[[100 142]
 [150 137]]
->
[[150 137]
 [100 142]]

[[128 156]
 [128 156]
 [128 153]
 [128 156]
 [129 156]
 [128 156]
 [128 156]
 [128 156]
 [128 156]]
->
[[128 156]
 [128 156]
 [128 156]
 [128 153]
 [128 156]
 [129 156]
 [128 156]
 [128 156]
 [128 156]]

[[128 133 137 136 127 135]
 [142 119 118 119 143 121]
 [136 132 136 135 135 132]
 [143 116 119 120 143 121]
 [149 111 115 116 150 118]
 [153 109 114 115 155 118]
 [118 137 138 139 118 141]
 [127 124 126 126 127 127]
 [125 118 141 142 124 143]]
->
[[125 118 141 142 124 143]
 [128 133 137 136 127 135]
 [142 119 118 119 143 121]
 [136 132 136 135 135 132]
 [143 116 119 120 143 121]
 [149 111 115 116 150 118]
 [153 109 114 115 155 118]
 [118 137 138 139 118 141]
 [127 124 126 126 127 127]]

[[129 136 138 138 120 138 121]
 [136 131 136 134 123 137 126]
 [116 134 130 132 120 128 118]
 [134 121 123 122 135 124 136]
 [137 128 134 131 123 135 127]
 [137 117 120 118 138 122 139]
 [137 101 104 102 148 106 149]
 [124 141 140 141 116 139 116]]
->
[[124 141 140 141 116 139 116]
 [129 136 138 138 120 138 121]
 [136 131 136 134 123 137 126]
 [116 134 130 132 120 128 118]
 [134 121 123 122 135 124 136]
 [137 128 134 131 123 135 127]
 [137 117 120 118 138 122 139]
 [137 101 104 102 148 106 149]]

[[128 125 130 121 123 133 127 116]
 [128 132 127 134 131 123 128 137]
 [149 104 137 127 139 133 134 137]
 [148 108 136 129 139 129 133 139]]
->
[[148 108 136 129 139 129 133 139]
 [128 125 130 121 123 133 127 116]
 [128 132 127 134 131 123 128 137]
 [149 104 137 127 139 133 134 137]]

[[117 129]
 [154 130]
 [109 131]
 [ 98 141]]
->
[[ 98 141]
 [117 129]
 [154 130]
 [109 131]]

[[114 156 141 112 117 134 106 135 129 105 120 151 113]
 [119 139 118 118 102 122 145 107 123 103 112 141 121]
 [133 124 124 137 105 141 128 114 127 122 106 106 139]
 [136 148 119 136 144 146 149 122 135 141 140 123 127]
 [113 138 108 111 145 138 123 135 110 143 138 133 117]
 [141 119 145 143 116 133 134 126 146 120 118 114 141]]
->
[[141 119 145 143 116 133 134 126 146 120 118 114 141]
 [114 156 141 112 117 134 106 135 129 105 120 151 113]
 [119 139 118 118 102 122 145 107 123 103 112 141 121]
 [133 124 124 137 105 141 128 114 127 122 106 106 139]
 [136 148 119 136 144 146 149 122 135 141 140 123 127]
 [113 138 108 111 145 138 123 135 110 143 138 133 117]]
